Below is a small trained network, with its code and all its weights. Each question gives an input and a class and asks what happens when units are switched off, that is, made to give their printed mean instead of their output.

import numpy as np


def w(rows, s, z=0):
    codes = np.array(rows[::2]) - 128.0
    scale = np.full(codes.shape[1], s)
    scale[-1] = z or s
    return codes * scale


def norm(h):
    return h / np.sqrt((h * h).mean(-1, keepdims=True) + 1e-5)


def f(y):
    return np.maximum(y, 0)


def log_softmax(a):
    a = a - a.max(-1, keepdims=True)
    return a - np.log(np.exp(a).sum(-1, keepdims=True))


def net(x, mask):
    res = np.array(x, float).reshape(1, 2) / 4 @ E
    u = 0
    for l in range(4):
        y = f(norm(res) @ A[l][:, :-1].T + A[l][:, -1])
        res = res + np.where(mask[u : u + 6], y, B[l][:, -1]) @ B[l][:, :-1]
        u += 6
    return log_softmax(norm(res)[-1] @ U[:, :-1].T + U[:, -1])


A, B = {}, {}
E = w([
[124,125,173,126,2,130,119,90,127,128],'x0',
[125,130,23,122,99,122,139,199,108,124],'x1',
],0.004)
A[0] = w([
[129,126,45,129,133,126,131,157,130,122,78],'L0N1',
[132,135,129,115,113,125,133,134,118,130,19],'L0N2',
[128,124,96,131,2,131,128,138,125,127,41],'L0N3',
[126,125,186,128,99,127,127,104,129,124,5],'L0N4',
[131,126,209,130,137,131,128,96,129,124,44],'L0N5',
[127,127,145,128,11,128,129,118,128,124,139],'L0N6',
],0.021,0.0014)
B[0] = w([
[99,160,69,108,155,128,128,153,61,132,210],'L0N1',
[122,109,137,110,125,128,133,126,130,128,141],'L0N2',
[108,105,132,101,115,66,141,79,232,81,254],'L0N3',
[232,164,130,41,94,136,158,125,222,179,192],'L0N4',
[41,106,111,192,189,75,140,177,110,122,209],'L0N5',
[143,129,163,179,103,203,93,145,2,150,253],'L0N6',
],0.024,0.021)
A[1] = w([
[97,143,14,84,195,99,157,153,152,122,124],'L1N1',
[142,130,140,96,244,128,125,71,147,94,5],'L1N2',
[153,141,58,137,148,195,110,139,94,142,130],'L1N3',
[132,113,87,135,249,90,166,151,229,110,81],'L1N4',
[245,158,36,20,183,128,183,97,218,52,70],'L1N5',
[205,174,88,126,195,219,131,171,26,152,103],'L1N6',
],0.022,0.0012)
B[1] = w([
[250,154,185,109,58,78,158,153,149,121,255],'L1N1',
[89,142,76,105,141,97,163,185,100,140,144],'L1N2',
[138,67,122,129,171,175,116,75,119,98,174],'L1N3',
[88,42,103,168,150,93,144,130,115,62,196],'L1N4',
[15,201,111,69,86,99,88,110,106,164,144],'L1N5',
[127,149,131,160,219,241,114,130,96,121,223],'L1N6',
],0.024,0.028)
A[2] = w([
[64,113,82,154,175,192,87,74,138,197,3],'L2N1',
[70,77,36,151,243,185,111,55,202,184,62],'L2N2',
[48,165,60,100,231,187,135,94,199,190,38],'L2N3',
[3,158,87,159,212,221,128,155,171,226,106],'L2N4',
[16,150,87,139,183,181,87,100,137,238,1],'L2N5',
[54,112,39,121,140,137,112,83,139,122,74],'L2N6',
],0.021,0.00091)
B[2] = w([
[121,131,178,148,143,101,159,150,153,155,191],'L2N1',
[86,181,154,105,87,102,135,177,146,203,186],'L2N2',
[4,111,114,149,167,123,101,100,222,133,179],'L2N3',
[104,184,153,127,118,170,104,187,164,211,254],'L2N4',
[12,189,173,119,98,106,105,192,186,152,195],'L2N5',
[148,70,134,128,62,163,80,66,167,119,154],'L2N6',
],0.016,0.0073)
A[3] = w([
[144,42,71,170,145,56,168,144,201,167,26],'L3N1',
[96,142,99,137,149,158,105,102,188,173,24],'L3N2',
[54,75,135,205,197,211,124,127,112,230,62],'L3N3',
[173,152,157,151,153,138,164,222,117,233,125],'L3N4',
[155,97,104,175,251,191,117,63,248,146,2],'L3N5',
[46,73,129,154,110,115,117,84,93,64,43],'L3N6',
],0.021,0.00065)
B[3] = w([
[153,3,212,252,141,151,139,123,125,139,223],'L3N1',
[124,105,155,149,168,168,126,142,139,120,155],'L3N2',
[52,176,185,98,23,62,125,177,202,192,219],'L3N3',
[27,167,49,113,246,126,123,152,178,128,253],'L3N4',
[135,169,85,84,81,51,124,146,70,155,203],'L3N5',
[114,152,38,113,230,143,138,185,121,183,227],'L3N6',
],0.013,0.015)
U = w([
[22,188,161,146,160,143,121,201,195,209,176],'0',
[141,182,100,53,54,3,158,137,110,85,134],'1',
[211,196,123,112,223,212,141,152,67,102,174],'2',
[124,137,114,141,121,121,154,105,134,144,3],'3',
[127,141,118,141,128,111,148,89,135,146,3],'4',
[131,17,151,221,156,33,189,185,141,90,164],'5',
[159,84,219,140,35,192,83,52,164,149,177],'6',
[19,87,17,106,148,122,74,66,94,80,145],'7',
],0.011,0.0055)

Each question gives the input, the list of numbers given to net, and the class t.
The units are the neurons (one row each of A and B). Each row of codes is followed by its name. A weight is (code - 128) times the scale printed after its matrix; where a second scale follows, it is the last column's (A, B and U).
mask holds one flag per neuron, layer by layer. A switched-off neuron (its flag False) gives its mean, the last column of its row in B, instead of its output. The means were averaged over made-up inputs and are rounded, as every weight is.
A unit's drop is (log p(t) with every unit on - log p(t) with that unit switched off) / (log p(t) with every unit on - log p(t) with every unit switched off).
The circuit of an input: a set's keep is (log p(t) with only the set's units on - log p(t) with every unit switched off) / (log p(t) with every unit on - log p(t) with every unit switched off). Starting from the 12 units with the biggest drops (on a tie, the unit counted first), units are removed one at a time, each time the one whose removal leaves the highest keep (on an exact tie, the one counted first), for as long as the keep stays at least 0.8.
units of the circuit, in order: the units of the circuit, biggest drop first
most important unit: the unit with the biggest drop
top k neurons: the k neurons with the biggest drops, biggest first
k most important neurons of layer l: the k neurons of layer l with the biggest drops, biggest first
drop when u is switched off: that unit's drop, to one decimal
input [8,-1], class 6: top 2 neurons -> (L0N3, L0N6)
input [-1,3], class 2: units of the circuit, in order -> (L0N5)
input [1,1], class 7: top 4 neurons -> (L1N1, L0N3, L1N6, L3N6)
input [-7,0], class 2: top 4 neurons -> (L0N3, L1N1, L0N6, L0N4)
input [0,8], class 1: top 2 neurons -> (L0N6, L0N5)
input [-1,6], class 1: units of the circuit, in order -> (L0N6, L1N1)
input [8,8], class 7: top 2 neurons -> (L1N1, L0N3)
input [1,0], class 6: top 3 neurons -> (L0N3, L0N6, L0N4)
input [-6,4], class 2: top 2 neurons -> (L0N3, L1N1)
input [2,0], class 6: 3 most important neurons of layer 0 -> (L0N3, L0N6, L0N4)
input [4,7], class 7: top 4 neurons -> (L1N1, L0N3, L1N6, L0N6)
input [1,6], class 1: top 2 neurons -> (L0N3, L0N5)
input [-8,0], class 2: top 4 neurons -> (L0N3, L1N1, L0N6, L0N4)
input [-4,-1], class 2: top 4 neurons -> (L0N3, L0N4, L0N6, L1N1)
input [2,4], class 7: top 4 neurons -> (L1N1, L0N3, L1N6, L0N5)
input [2,6], class 1: most important unit -> L0N3
input [8,6], class 7: 3 most important neurons of layer 3 -> (L3N6, L3N1, L3N3)
input [7,-2], class 6: 4 most important neurons of layer 0 -> (L0N1, L0N3, L0N4, L0N6)
input [-1,4], class 1: 2 most important neurons of layer 1 -> (L1N1, L1N5)
input [-3,-1], class 2: 4 most important neurons of layer 0 -> (L0N3, L0N4, L0N5, L0N6)
input [7,-1], class 6: 4 most important neurons of layer 0 -> (L0N3, L0N6, L0N4, L0N1)
input [4,6], class 7: drop when L1N6 is switched off -> 0.8
input [-1,7], class 1: drop when L0N6 is switched off -> 1.2
input [-1,5], class 1: drop when L0N5 is switched off -> 0.3
